Below are the code and all the weights of a small trained network. Each question names an input and a class and asks about switching units off, where a switched-off unit gives its printed mean instead of its output.

import numpy as np


def w(rows, s, z=0):
    codes = np.array(rows[::2]) - 128.0
    scale = np.full(codes.shape[1], s)
    scale[-1] = z or s
    return codes * scale


def f(y):
    return y / 2 * (1 + np.tanh(0.7978845608 * (y + 0.044715 * y**3)))


def log_softmax(a):
    a = a - a.max(-1, keepdims=True)
    return a - np.log(np.exp(a).sum(-1, keepdims=True))


def net(x, mask):
    res = np.array(x, float).reshape(1, 5) / 4 @ E
    y = f(res @ A[0][:, :-1].T + A[0][:, -1])
    res = res + np.where(mask, y, B[0][:, -1]) @ B[0][:, :-1]
    return log_softmax(res[-1] @ U[:, :-1].T + U[:, -1])


A, B = {}, {}
E = w([
[223,117,35,71,8],'x0',
[1,94,137,136,21],'x1',
[119,217,59,69,184],'x2',
[112,47,60,188,184],'x3',
[145,179,101,254,132],'x4',
],0.0075)
A[0] = w([
[150,49,145,68,2,164],'n0',
[15,165,197,124,149,190],'n1',
[129,22,92,168,133,193],'n2',
[200,151,162,124,233,191],'n3',
[149,43,30,148,173,132],'n4',
[94,149,108,231,173,254],'n5',
[84,129,122,15,170,221],'n6',
[200,170,103,42,203,154],'n7',
[70,92,214,157,86,199],'n8',
[187,172,33,97,145,187],'n9',
],0.0087,0.0068)
B[0] = w([
[105,64,68,1,18,255],'n0',
[39,173,191,219,104,247],'n1',
[96,76,29,92,180,200],'n2',
[211,60,227,162,180,236],'n3',
[144,114,53,50,221,185],'n4',
[90,138,68,233,176,242],'n5',
[49,217,237,87,95,238],'n6',
[248,203,241,47,154,234],'n7',
[70,74,115,194,46,235],'n8',
[199,216,107,73,191,231],'n9',
],0.0081,0.0084)
U = w([
[196,187,21,114,88,113],'0',
[224,26,228,146,187,12],'1',
[85,19,65,26,1,159],'2',
[114,74,28,116,239,142],'3',
[17,115,162,168,120,1],'4',
[211,223,207,9,150,60],'5',
[167,152,99,244,124,218],'6',
],0.008,0.0035)

Each question gives the input, the list of numbers given to net, and the class t.
The units are the neurons (one row each of A and B). Each row of codes is followed by its name. A weight is (code - 128) times the scale printed after its matrix; where a second scale follows, it is the last column's (A, B and U).
mask holds one flag per neuron, in row order. A switched-off neuron (its flag False) gives its mean, the last column of its row in B, instead of its output. The means were averaged over made-up inputs and are rounded, as every weight is.
A unit's drop is (log p(t) with every unit on - log p(t) with that unit switched off) / (log p(t) with every unit on - log p(t) with every unit switched off).
The circuit of an input: a set's keep is (log p(t) with only the set's units on - log p(t) with every unit switched off) / (log p(t) with every unit on - log p(t) with every unit switched off). Starting from all 10 units, units are removed one at a time, each time the one whose removal leaves the highest keep (on an exact tie, the one counted first), for as long as the keep stays at least 0.8.
circuit, biggest first: the units of the circuit, biggest drop first
most important unit: the unit with the biggest drop
k most important neurons: the k neurons with the biggest drops, biggest first
drop when u is switched off: that unit's drop, to one decimal
input [5,-8,-7,8,-7], class 3: circuit, biggest first => [n4]
input [-6,1,-7,8,7], class 3: 2 most important neurons => [n2; n4]
input [-8,-1,3,3,4], class 6: circuit, biggest first => [n5; n0]
input [-1,-6,-4,-7,4], class 1: circuit, biggest first => [n3; n6]
input [-5,-1,0,-6,1], class 4: circuit, biggest first => [n1; n9]
input [-6,-6,-7,-7,-7], class 1: 3 most important neurons => [n3; n9; n8]
input [2,-1,-4,6,-1], class 3: circuit, biggest first => [n4; n2]
input [-5,-3,-7,-5,-7], class 4: circuit, biggest first => [n1; n8]
input [-2,-3,-8,3,-1], class 3: circuit, biggest first => [n2; n7]
input [5,-6,-8,-4,-2], class 2: 2 most important neurons => [n0; n6]
input [-1,3,2,-4,-6], class 2: 2 most important neurons => [n0; n5]
input [3,-2,0,3,4], class 3: drop when n4 is switched off => 0.1
input [5,-5,-1,6,3], class 3: drop when n2 is switched off => 0.1
input [-6,-1,2,2,-4], class 4: most important unit => n1
input [5,2,6,6,6], class 3: drop when n4 is switched off => 0.2
